How the units are linked:
Z578: %>Z716, !>Z530, ^>Z227, +>Z862, *>Z739, $>Z421
Z620: %>Z37, !>Z741, ^>Z416, +>Z679, *>Z423, $>Z575
Z964: %>Z982, !>Z575, ^>Z423, +>Z803, *>Z761, $>Z416
Z741: %>Z446, !>Z104, ^>Z37, +>Z761, *>Z982, $>Z431
Z575: %>Z76, !>Z431, ^>Z982, +>Z469, *>Z504, $>Z37
Z887: %>Z703, !>Z285, ^>Z960, +>Z126, *>Z15, $>Z759
Z982: %>Z104, !>Z76, ^>Z741, +>Z880, *>Z575, $>Z874
Z469: %>Z416, !>Z620, ^>Z880, +>Z268, *>Z927, $>Z964
Z319: %>Z578, !>Z739, ^>Z272, +>Z844, *>Z718, $>Z181
Z11: %>Z224, !>Z799, ^>Z295, +>Z96, *>Z942, $>Z572
Z272: %>Z227, !>Z578, ^>Z743, +>Z799, *>Z319, $>Z663
Z104: %>Z300, !>Z538, ^>Z446, +>Z504, *>Z76, $>Z351
Z782: %>Z942, !>Z257, ^>Z857, +>Z81, *>Z96, $>Z814
Z651: %>Z67, !>Z81, ^>Z538, +>Z37, *>Z351, $>Z250
Z814: %>Z170, !>Z295, ^>Z160, +>Z775, *>Z389, $>Z942
Z803: %>Z880, !>Z469, ^>Z297, +>Z759, *>Z438, $>Z520
Z563: %>Z743, !>Z272, ^>Z283, +>Z11, *>Z559, $>Z718
Z572: %>Z283, !>Z563, ^>Z844, +>Z389, *>Z170, $>Z224
Z703: %>Z297, !>Z803, ^>Z314, +>Z176, *>Z285, $>Z254
Z874: %>Z351, !>Z564, ^>Z431, +>Z423, *>Z37, $>Z104
Z716: %>Z921, !>Z412, ^>Z126, +>Z663, *>Z530, $>Z366
Z160: %>Z572, !>Z170, ^>Z257, +>Z99, *>Z814, $>Z11
Z295: %>Z559, !>Z224, ^>Z170, +>Z782, *>Z11, $>Z844
Z227: %>Z126, !>Z716, ^>Z733, +>Z718, *>Z578, $>Z190
Z657: %>Z814, !>Z389, ^>Z702, +>Z300, *>Z99, $>Z782
Z176: %>Z838, !>Z759, ^>Z15, +>Z530, *>Z921, $>Z960
Z927: %>Z620, !>Z423, ^>Z469, +>Z314, *>Z520, $>Z761
Z300: %>Z775, !>Z14, ^>Z250, +>Z431, *>Z538, $>Z81
Z838: %>Z438, !>Z254, ^>Z285, +>Z412, *>Z759, $>Z314
Z67: %>Z96, !>Z702, ^>Z14, +>Z564, *>Z81, $>Z99
Z520: %>Z423, !>Z964, ^>Z927, +>Z703, *>Z679, $>Z880
Z921: %>Z759, !>Z720, ^>Z176, +>Z190, *>Z412, $>Z887
Z862: %>Z663, !>Z181, ^>Z718, +>Z170, *>Z283, $>Z272
Z438: %>Z469, !>Z927, ^>Z803, +>Z720, *>Z254, $>Z679
Z720: %>Z268, !>Z314, ^>Z759, +>Z366, *>Z960, $>Z285
Z14: %>Z782, !>Z96, ^>Z775, +>Z351, *>Z67, $>Z657
Z37: %>Z564, !>Z446, ^>Z874, +>Z964, *>Z741, $>Z76
Z733: %>Z363, !>Z126, ^>Z421, +>Z319, *>Z227, $>Z530
Z759: %>Z254, !>Z268, ^>Z838, +>Z123, *>Z720, $>Z703
Z76: %>Z538, !>Z651, ^>Z104, +>Z416, *>Z431, $>Z564
Z538: %>Z14, !>Z67, ^>Z300, +>Z874, *>Z651, $>Z79
Z79: %>Z657, !>Z99, ^>Z81, +>Z104, *>Z250, $>Z14
Z530: %>Z412, !>Z123, ^>Z716, +>Z181, *>Z190, $>Z363
Z702: %>Z160, !>Z814, ^>Z96, +>Z250, *>Z657, $>Z857
Z564: %>Z79, !>Z250, ^>Z351, +>Z982, *>Z446, $>Z538
Z844: %>Z862, !>Z283, ^>Z799, +>Z814, *>Z572, $>Z559
Z170: %>Z563, !>Z559, ^>Z572, +>Z857, *>Z295, $>Z799
Z96: %>Z257, !>Z160, ^>Z782, +>Z79, *>Z702, $>Z389
Z314: %>Z679, !>Z297, ^>Z268, +>Z15, *>Z703, $>Z438
Z423: %>Z741, !>Z982, ^>Z620, +>Z297, *>Z964, $>Z504
Z99: %>Z389, !>Z857, ^>Z657, +>Z538, *>Z775, $>Z96
Z416: %>Z874, !>Z37, ^>Z504, +>Z520, *>Z620, $>Z982
Z775: %>Z857, !>Z782, ^>Z99, +>Z651, *>Z14, $>Z702
Z880: %>Z504, !>Z416, ^>Z761, +>Z254, *>Z469, $>Z423
Z366: %>Z887, !>Z15, ^>Z123, +>Z227, *>Z363, $>Z921
Z857: %>Z11, !>Z942, ^>Z389, +>Z67, *>Z782, $>Z160
Z285: %>Z803, !>Z438, ^>Z703, +>Z921, *>Z838, $>Z268
Z363: %>Z15, !>Z176, ^>Z366, +>Z578, *>Z126, $>Z412
Z663: %>Z190, !>Z421, ^>Z739, +>Z563, *>Z181, $>Z227
Z190: %>Z123, !>Z366, ^>Z530, +>Z743, *>Z421, $>Z126
Z718: %>Z739, !>Z663, ^>Z319, +>Z572, *>Z862, $>Z743
Z351: %>Z81, !>Z79, ^>Z651, +>Z741, *>Z564, $>Z300
Z761: %>Z575, !>Z504, ^>Z964, +>Z438, *>Z880, $>Z620
Z15: %>Z285, !>Z838, ^>Z887, +>Z716, *>Z176, $>Z720
Z942: %>Z799, !>Z844, ^>Z11, +>Z702, *>Z257, $>Z170
Z254: %>Z927, !>Z520, ^>Z438, +>Z960, *>Z268, $>Z297
Z81: %>Z702, !>Z657, ^>Z67, +>Z446, *>Z79, $>Z775
Z224: %>Z319, !>Z718, ^>Z559, +>Z257, *>Z799, $>Z283
Z412: %>Z720, !>Z960, ^>Z921, +>Z421, *>Z123, $>Z15
Z257: %>Z844, !>Z572, ^>Z942, +>Z657, *>Z160, $>Z295
Z559: %>Z272, !>Z319, ^>Z563, +>Z942, *>Z224, $>Z862
Z297: %>Z761, !>Z880, ^>Z679, +>Z838, *>Z803, $>Z927
Z960: %>Z314, !>Z703, ^>Z720, +>Z363, *>Z887, $>Z838
Z283: %>Z181, !>Z743, ^>Z862, +>Z295, *>Z563, $>Z319
Z739: %>Z530, !>Z190, ^>Z578, +>Z283, *>Z663, $>Z733
Z268: %>Z520, !>Z679, ^>Z254, +>Z887, *>Z314, $>Z803
Z743: %>Z733, !>Z227, ^>Z181, +>Z224, *>Z272, $>Z739
Z679: %>Z964, !>Z761, ^>Z520, +>Z285, *>Z297, $>Z469
Z181: %>Z421, !>Z733, ^>Z663, +>Z559, *>Z743, $>Z578
Z799: %>Z718, !>Z862, ^>Z224, +>Z160, *>Z844, $>Z563
Z421: %>Z366, !>Z363, ^>Z190, +>Z272, *>Z733, $>Z716
Z250: %>Z99, !>Z775, ^>Z79, +>Z76, *>Z300, $>Z67
Z431: %>Z651, !>Z351, ^>Z76, +>Z620, *>Z874, $>Z446
Z446: %>Z250, !>Z300, ^>Z564, +>Z575, *>Z104, $>Z651
Z123: %>Z960, !>Z887, ^>Z412, +>Z733, *>Z366, $>Z176
Z126: %>Z176, !>Z921, ^>Z363, +>Z739, *>Z716, $>Z123
Z504: %>Z431, !>Z874, ^>Z575, +>Z927, *>Z416, $>Z741
Z389: %>Z295, !>Z11, ^>Z814, +>Z14, *>Z857, $>Z257

In the rows, zero is written as 477.

The rows follow the links: the fewer symbols apart two units are, the more alike their rows tend to be.

Each row is also shifted at random along 9 hidden directions that mean nothing.

Some units, each with a row of numbers:
Z469 -> [513, 434, 482, 452, 479, 479, 477, 409, 439, 536, 422, 437, 494, 531, 367, 488, 536, 381, 670, 435, 609, 592, 458, 429, 510, 425, 472, 453, 377, 360, 535, 497, 484, 594, 584, 527, 434, 340, 493, 361, 535, 517, 504, 480, 402, 503, 454, 509, 250, 587, 551, 290, 473, 437, 328, 452, 445, 594, 534, 460, 515, 418, 412]
Z421 -> [406, 498, 489, 471, 445, 474, 456, 565, 528, 448, 452, 481, 480, 477, 221, 430, 483, 503, 510, 585, 476, 404, 534, 453, 489, 466, 525, 429, 343, 468, 554, 550, 429, 462, 414, 528, 546, 501, 494, 417, 468, 461, 406, 511, 460, 492, 482, 435, 387, 412, 503, 408, 485, 516, 456, 512, 489, 477, 378, 436, 446, 460, 467]
Z190 -> [414, 468, 470, 467, 464, 538, 447, 399, 532, 585, 320, 482, 537, 454, 228, 474, 428, 481, 576, 514, 427, 534, 544, 391, 448, 483, 429, 564, 343, 433, 599, 511, 454, 458, 456, 434, 504, 437, 450, 406, 434, 437, 362, 426, 373, 506, 540, 474, 430, 482, 543, 545, 482, 515, 481, 519, 484, 426, 480, 414, 530, 463, 427]
Z14 -> [344, 523, 457, 482, 411, 494, 471, 574, 418, 399, 483, 532, 342, 463, 531, 373, 513, 476, 378, 590, 543, 424, 458, 483, 431, 497, 440, 401, 522, 457, 480, 445, 494, 413, 543, 486, 487, 435, 469, 482, 460, 457, 440, 471, 608, 445, 400, 431, 601, 420, 418, 460, 490, 293, 518, 463, 473, 382, 466, 521, 462, 500, 544]
Z880 -> [268, 443, 536, 470, 539, 468, 546, 518, 461, 565, 572, 442, 483, 505, 370, 477, 479, 445, 454, 534, 660, 489, 419, 419, 625, 535, 338, 366, 458, 379, 482, 513, 570, 546, 514, 487, 499, 546, 523, 315, 517, 522, 480, 575, 514, 431, 451, 470, 358, 467, 455, 473, 541, 427, 370, 484, 453, 340, 424, 351, 440, 395, 389]
Z799 -> [758, 509, 543, 512, 497, 398, 424, 372, 472, 373, 607, 530, 483, 440, 480, 504, 445, 473, 451, 387, 450, 432, 454, 516, 447, 416, 607, 536, 358, 603, 433, 465, 445, 509, 396, 539, 465, 588, 490, 456, 427, 427, 479, 405, 394, 600, 429, 543, 616, 473, 481, 529, 460, 526, 587, 472, 486, 485, 550, 502, 394, 473, 503]
Z720 -> [415, 440, 495, 494, 496, 520, 486, 338, 506, 626, 378, 449, 497, 505, 320, 500, 453, 536, 455, 475, 429, 531, 470, 392, 516, 566, 338, 579, 440, 430, 553, 523, 476, 477, 479, 380, 487, 478, 457, 446, 418, 504, 349, 434, 451, 456, 528, 497, 508, 501, 482, 656, 549, 509, 482, 507, 474, 324, 498, 371, 562, 509, 478]
Z857 -> [402, 486, 542, 490, 453, 415, 423, 435, 389, 405, 481, 553, 417, 413, 491, 426, 534, 388, 476, 518, 546, 427, 432, 509, 471, 469, 561, 452, 471, 499, 490, 491, 460, 504, 490, 616, 480, 385, 449, 486, 465, 430, 484, 459, 472, 555, 410, 498, 523, 527, 393, 387, 418, 412, 547, 424, 467, 538, 534, 500, 443, 482, 498]
Z438 -> [682, 468, 472, 474, 445, 473, 450, 376, 477, 384, 549, 409, 421, 555, 434, 489, 541, 448, 523, 373, 481, 529, 470, 495, 501, 430, 578, 510, 361, 414, 508, 453, 423, 567, 566, 496, 453, 401, 464, 509, 479, 559, 387, 453, 472, 474, 450, 533, 450, 527, 517, 287, 504, 381, 354, 483, 501, 562, 584, 483, 559, 429, 476]
Z814 -> [510, 525, 474, 497, 512, 515, 447, 563, 488, 456, 531, 488, 526, 416, 504, 457, 418, 482, 427, 475, 498, 468, 549, 454, 436, 461, 427, 475, 484, 440, 464, 409, 557, 413, 449, 400, 476, 587, 456, 446, 463, 431, 458, 493, 541, 407, 481, 430, 549, 435, 505, 528, 458, 367, 487, 482, 503, 377, 462, 486, 449, 452, 443]
Z844 -> [517, 485, 525, 499, 479, 440, 433, 442, 460, 494, 401, 525, 529, 430, 566, 516, 456, 458, 597, 393, 538, 479, 544, 457, 408, 316, 463, 473, 455, 504, 484, 449, 480, 487, 470, 486, 464, 482, 483, 359, 505, 420, 599, 463, 413, 559, 445, 510, 419, 554, 579, 475, 445, 468, 495, 453, 459, 542, 504, 501, 417, 510, 479]
Z803 -> [243, 455, 426, 464, 409, 487, 550, 456, 476, 403, 405, 527, 325, 534, 531, 486, 475, 532, 436, 537, 425, 424, 437, 532, 421, 477, 564, 506, 464, 606, 478, 511, 361, 459, 474, 558, 508, 398, 470, 518, 440, 477, 455, 383, 433, 565, 471, 468, 595, 459, 428, 500, 469, 517, 592, 499, 501, 510, 447, 550, 505, 509, 552]
Z538 -> [844, 515, 370, 462, 467, 578, 450, 464, 477, 482, 432, 434, 510, 509, 494, 458, 456, 476, 587, 364, 470, 633, 535, 424, 328, 415, 448, 558, 400, 378, 469, 366, 529, 456, 580, 317, 361, 466, 477, 446, 467, 472, 456, 372, 486, 417, 462, 458, 487, 470, 639, 494, 494, 346, 418, 483, 460, 462, 575, 595, 533, 479, 495]
Z319 -> [502, 488, 473, 466, 423, 497, 429, 423, 495, 530, 363, 475, 537, 441, 486, 496, 472, 467, 576, 433, 413, 534, 549, 446, 434, 405, 460, 502, 484, 461, 534, 449, 466, 457, 495, 408, 498, 411, 471, 512, 480, 464, 481, 485, 423, 495, 504, 550, 420, 505, 563, 468, 479, 522, 439, 515, 451, 541, 531, 442, 510, 510, 475]
Z663 -> [486, 529, 542, 492, 407, 415, 444, 578, 497, 314, 605, 528, 349, 496, 391, 401, 507, 505, 358, 592, 547, 326, 476, 497, 512, 429, 523, 354, 375, 517, 506, 495, 410, 475, 459, 572, 565, 530, 497, 414, 456, 462, 405, 528, 554, 516, 388, 458, 551, 388, 440, 390, 516, 359, 499, 504, 514, 387, 420, 450, 402, 453, 512]
Z887 -> [551, 478, 497, 505, 464, 437, 471, 520, 509, 377, 502, 491, 369, 566, 454, 475, 497, 558, 428, 504, 531, 363, 492, 498, 448, 398, 513, 452, 377, 515, 498, 511, 384, 505, 465, 549, 507, 507, 480, 393, 464, 492, 447, 449, 515, 507, 428, 405, 499, 482, 487, 421, 507, 371, 494, 457, 540, 455, 418, 525, 467, 498, 534]
Z314 -> [613, 445, 523, 485, 501, 478, 486, 332, 478, 503, 577, 432, 463, 537, 582, 547, 463, 461, 421, 363, 509, 561, 422, 463, 566, 492, 385, 507, 497, 423, 477, 428, 496, 555, 575, 410, 466, 470, 452, 465, 469, 545, 425, 490, 486, 451, 481, 574, 535, 541, 481, 508, 547, 382, 390, 501, 493, 382, 594, 382, 558, 421, 425]
Z254 -> [612, 475, 483, 467, 492, 487, 556, 484, 499, 519, 572, 511, 373, 577, 496, 457, 422, 526, 324, 591, 573, 501, 335, 449, 529, 566, 313, 426, 468, 521, 459, 484, 493, 499, 540, 459, 486, 523, 502, 323, 443, 466, 464, 441, 504, 514, 436, 443, 608, 403, 424, 677, 571, 407, 543, 510, 483, 200, 443, 442, 441, 433, 462]
Z416 -> [462, 460, 438, 470, 538, 549, 527, 445, 489, 507, 417, 489, 491, 506, 381, 523, 393, 508, 585, 412, 569, 538, 523, 413, 376, 394, 445, 555, 285, 470, 493, 448, 504, 500, 473, 446, 415, 553, 484, 250, 453, 428, 481, 338, 387, 517, 471, 420, 469, 496, 610, 546, 463, 403, 502, 468, 496, 417, 465, 554, 465, 426, 431]
Z272 -> [338, 490, 571, 498, 413, 425, 424, 400, 462, 399, 515, 509, 424, 440, 427, 471, 504, 474, 448, 453, 497, 403, 503, 473, 513, 402, 510, 450, 408, 489, 536, 475, 439, 487, 469, 514, 550, 489, 472, 473, 447, 478, 398, 506, 481, 529, 428, 567, 528, 492, 476, 415, 503, 417, 467, 508, 476, 451, 536, 386, 466, 477, 501]
Z170 -> [466, 481, 532, 495, 470, 434, 419, 491, 423, 575, 386, 528, 478, 431, 454, 392, 545, 432, 449, 607, 523, 448, 422, 455, 511, 567, 372, 422, 602, 434, 511, 544, 498, 458, 501, 518, 485, 372, 466, 493, 483, 455, 518, 530, 541, 489, 451, 460, 436, 505, 384, 525, 470, 478, 516, 422, 435, 434, 462, 435, 462, 557, 512]
Z67 -> [641, 541, 420, 461, 444, 497, 483, 630, 459, 408, 553, 489, 436, 497, 539, 400, 485, 466, 454, 534, 543, 486, 471, 478, 423, 460, 468, 384, 493, 446, 436, 413, 525, 435, 543, 448, 445, 500, 511, 434, 498, 455, 518, 488, 571, 428, 412, 419, 491, 394, 513, 433, 482, 358, 452, 476, 463, 434, 452, 558, 430, 461, 498]
Z874 -> [591, 445, 469, 482, 541, 472, 479, 381, 438, 509, 509, 418, 533, 474, 530, 510, 511, 434, 511, 354, 453, 549, 431, 505, 512, 539, 511, 554, 536, 423, 424, 473, 514, 526, 505, 462, 398, 452, 460, 576, 488, 528, 497, 471, 467, 432, 506, 513, 450, 551, 446, 449, 457, 516, 430, 428, 466, 569, 561, 497, 532, 480, 468]
Z942 -> [432, 508, 517, 500, 520, 426, 474, 592, 489, 404, 568, 513, 534, 416, 513, 499, 434, 496, 503, 446, 526, 371, 554, 499, 446, 358, 554, 407, 427, 548, 407, 464, 501, 465, 361, 533, 493, 650, 526, 385, 510, 425, 591, 513, 457, 509, 447, 446, 445, 445, 533, 440, 431, 511, 508, 468, 489, 525, 394, 526, 331, 471, 463]
Z81 -> [433, 490, 465, 466, 449, 492, 482, 387, 410, 496, 457, 528, 432, 441, 466, 434, 479, 442, 465, 503, 474, 528, 408, 470, 444, 533, 482, 517, 470, 506, 471, 462, 493, 460, 517, 477, 435, 433, 475, 485, 432, 435, 453, 398, 443, 537, 439, 527, 595, 459, 445, 574, 475, 483, 572, 482, 434, 422, 554, 490, 465, 490, 512]
Z572 -> [348, 477, 580, 523, 475, 448, 388, 415, 413, 535, 403, 503, 478, 413, 424, 432, 534, 446, 474, 485, 561, 451, 510, 405, 506, 464, 346, 458, 503, 367, 555, 491, 515, 472, 511, 452, 498, 439, 450, 439, 471, 477, 423, 534, 546, 449, 435, 509, 456, 545, 466, 479, 507, 340, 441, 443, 463, 388, 531, 374, 501, 535, 492]
Z862 -> [689, 504, 468, 483, 469, 548, 405, 412, 531, 551, 438, 416, 612, 438, 363, 495, 432, 491, 569, 352, 395, 590, 592, 394, 445, 422, 418, 558, 397, 368, 541, 409, 531, 445, 495, 284, 459, 541, 473, 476, 457, 479, 388, 485, 450, 416, 524, 548, 437, 469, 633, 526, 523, 468, 374, 536, 459, 428, 562, 407, 539, 476, 445]
Z285 -> [588, 435, 460, 461, 460, 434, 526, 410, 486, 532, 440, 477, 443, 553, 527, 504, 508, 485, 478, 522, 421, 502, 359, 523, 517, 553, 506, 497, 548, 574, 455, 551, 398, 523, 485, 546, 475, 371, 497, 539, 476, 503, 544, 451, 402, 556, 507, 505, 460, 496, 408, 526, 480, 648, 529, 478, 454, 545, 474, 486, 486, 513, 507]
Z761 -> [374, 447, 482, 475, 492, 529, 496, 333, 440, 508, 432, 502, 396, 502, 384, 475, 461, 455, 455, 491, 534, 540, 414, 427, 463, 541, 428, 567, 385, 445, 533, 477, 475, 506, 535, 490, 450, 398, 430, 407, 408, 468, 360, 367, 441, 509, 465, 483, 587, 528, 438, 553, 486, 360, 525, 467, 492, 360, 555, 464, 550, 436, 454]

From each start, follow one symbol. Which unit do you reach?
Answer with the unit's name.
---
[553, 491, 440, 448, 397, 496, 438, 408, 503, 512, 338, 510, 488, 457, 380, 443, 481, 467, 530, 544, 337, 519, 474, 469, 426, 525, 527, 545, 467, 526, 554, 508, 403, 434, 471, 474, 501, 339, 454, 574, 431, 438, 422, 424, 395, 548, 513, 518, 502, 457, 468, 525, 461, 600, 543, 515, 455, 526, 509, 478, 519, 515, 505]
%	Z421
---
[339, 452, 462, 463, 469, 479, 587, 464, 508, 484, 496, 521, 387, 541, 531, 507, 415, 561, 371, 546, 457, 438, 395, 496, 483, 518, 445, 484, 470, 627, 441, 513, 428, 466, 443, 499, 508, 541, 508, 415, 437, 462, 494, 417, 428, 559, 483, 467, 614, 401, 436, 665, 520, 566, 614, 522, 489, 355, 413, 479, 434, 484, 508]
+	Z887
---
[110, 481, 576, 513, 516, 430, 482, 553, 451, 485, 502, 541, 490, 389, 586, 492, 449, 489, 416, 496, 581, 355, 529, 461, 517, 411, 381, 384, 560, 501, 454, 479, 537, 441, 409, 494, 535, 610, 498, 384, 506, 439, 565, 568, 528, 481, 448, 471, 484, 486, 457, 531, 467, 439, 512, 465, 474, 397, 403, 403, 374, 496, 470]
*	Z942
---
[667, 505, 423, 477, 464, 523, 446, 429, 458, 377, 579, 416, 497, 463, 639, 505, 467, 456, 482, 292, 401, 560, 522, 514, 424, 426, 559, 551, 503, 431, 419, 340, 525, 461, 541, 366, 409, 501, 451, 612, 475, 513, 435, 449, 524, 394, 477, 542, 578, 490, 538, 406, 473, 377, 406, 494, 485, 543, 622, 533, 550, 455, 482]
*	Z300
---
[657, 543, 341, 462, 428, 591, 474, 559, 496, 399, 463, 474, 436, 488, 568, 430, 439, 526, 451, 454, 400, 539, 539, 476, 322, 461, 477, 531, 477, 449, 448, 353, 508, 369, 532, 327, 416, 493, 461, 535, 433, 453, 421, 386, 560, 391, 463, 416, 629, 392, 554, 530, 478, 330, 496, 502, 497, 418, 508, 616, 524, 489, 531]
*	Z250
---
[394, 489, 559, 490, 548, 401, 486, 491, 451, 426, 675, 506, 546, 379, 467, 497, 440, 435, 409, 464, 493, 396, 440, 517, 563, 505, 564, 434, 470, 550, 398, 483, 537, 496, 359, 558, 493, 650, 517, 472, 487, 436, 526, 534, 440, 518, 465, 519, 525, 432, 416, 506, 448, 589, 538, 483, 461, 472, 462, 422, 349, 420, 425]
%	Z295
---
[393, 465, 436, 462, 470, 508, 534, 474, 486, 427, 510, 471, 405, 521, 469, 485, 461, 499, 427, 511, 456, 471, 427, 505, 476, 525, 530, 500, 447, 528, 457, 479, 443, 478, 482, 509, 485, 471, 468, 500, 450, 490, 425, 431, 464, 482, 485, 450, 562, 442, 435, 492, 480, 478, 520, 498, 503, 449, 460, 504, 501, 438, 474]
^	Z469
---
[342, 417, 520, 497, 509, 497, 463, 308, 498, 603, 366, 433, 538, 468, 309, 528, 483, 499, 522, 415, 411, 518, 511, 414, 533, 521, 432, 592, 432, 422, 562, 541, 453, 503, 445, 423, 497, 457, 452, 499, 450, 513, 369, 467, 407, 464, 552, 528, 423, 553, 486, 538, 504, 558, 440, 484, 478, 464, 518, 365, 565, 509, 461]
+	Z716
---
[479, 496, 455, 454, 505, 497, 478, 518, 478, 484, 495, 480, 582, 406, 487, 500, 431, 429, 581, 415, 482, 527, 538, 469, 433, 412, 524, 475, 451, 474, 445, 425, 542, 465, 447, 460, 445, 536, 499, 439, 508, 426, 556, 476, 414, 486, 491, 493, 414, 466, 559, 449, 424, 527, 462, 488, 448, 552, 480, 506, 416, 430, 420]
^	Z782
---
[338, 482, 468, 456, 504, 499, 509, 497, 459, 592, 421, 542, 536, 387, 580, 471, 415, 436, 454, 548, 454, 520, 434, 471, 472, 567, 396, 477, 627, 530, 447, 461, 547, 415, 459, 455, 470, 467, 475, 496, 472, 398, 568, 473, 442, 499, 514, 479, 536, 454, 415, 652, 429, 589, 591, 478, 434, 424, 457, 464, 429, 478, 434]
$	Z814
---
[346, 475, 350, 428, 449, 516, 578, 627, 542, 415, 476, 454, 451, 537, 466, 485, 447, 556, 484, 538, 384, 437, 496, 530, 432, 482, 599, 461, 466, 576, 424, 500, 412, 425, 409, 494, 500, 525, 527, 532, 497, 496, 514, 457, 449, 466, 524, 399, 451, 362, 501, 460, 462, 630, 506, 518, 499, 566, 335, 574, 451, 481, 510]
!	Z761
---
[555, 514, 476, 474, 366, 413, 428, 522, 468, 359, 464, 535, 349, 485, 509, 399, 557, 476, 399, 619, 406, 376, 420, 550, 462, 504, 588, 421, 524, 569, 499, 523, 357, 443, 484, 594, 544, 333, 458, 615, 453, 463, 453, 486, 520, 552, 434, 474, 555, 437, 372, 391, 462, 495, 559, 476, 492, 551, 471, 518, 477, 526, 567]
!	Z227
---
[538, 522, 459, 457, 479, 472, 470, 596, 465, 447, 583, 469, 518, 433, 412, 406, 503, 436, 434, 550, 465, 465, 460, 504, 515, 568, 528, 411, 523, 445, 438, 476, 537, 440, 457, 485, 468, 516, 501, 553, 498, 472, 477, 546, 548, 424, 470, 447, 463, 390, 421, 428, 457, 516, 461, 476, 454, 484, 439, 482, 431, 452, 468]
+	Z250
---
[564, 501, 369, 458, 494, 581, 520, 597, 540, 422, 465, 460, 453, 551, 342, 468, 411, 546, 528, 475, 521, 504, 570, 427, 348, 411, 485, 512, 280, 431, 492, 430, 482, 453, 479, 417, 434, 560, 485, 318, 456, 458, 414, 377, 485, 423, 475, 341, 475, 410, 611, 470, 480, 338, 450, 489, 529, 404, 405, 606, 482, 424, 457]
%	Z982
---
[472, 413, 554, 499, 468, 422, 453, 251, 443, 496, 446, 451, 459, 518, 447, 533, 537, 438, 557, 350, 500, 516, 444, 474, 538, 420, 508, 534, 407, 453, 531, 518, 411, 600, 530, 531, 471, 373, 460, 474, 475, 546, 437, 463, 391, 547, 463, 596, 414, 613, 493, 386, 506, 475, 402, 456, 471, 570, 600, 398, 549, 486, 483]
%	Z438
---
[482, 474, 530, 497, 460, 439, 420, 416, 461, 521, 433, 460, 561, 418, 499, 499, 517, 444, 562, 403, 441, 490, 526, 471, 505, 426, 484, 475, 532, 451, 498, 474, 485, 482, 471, 454, 484, 452, 481, 537, 507, 491, 519, 543, 457, 478, 497, 563, 381, 529, 508, 431, 470, 554, 426, 478, 439, 576, 525, 416, 482, 530, 487]
$	Z862
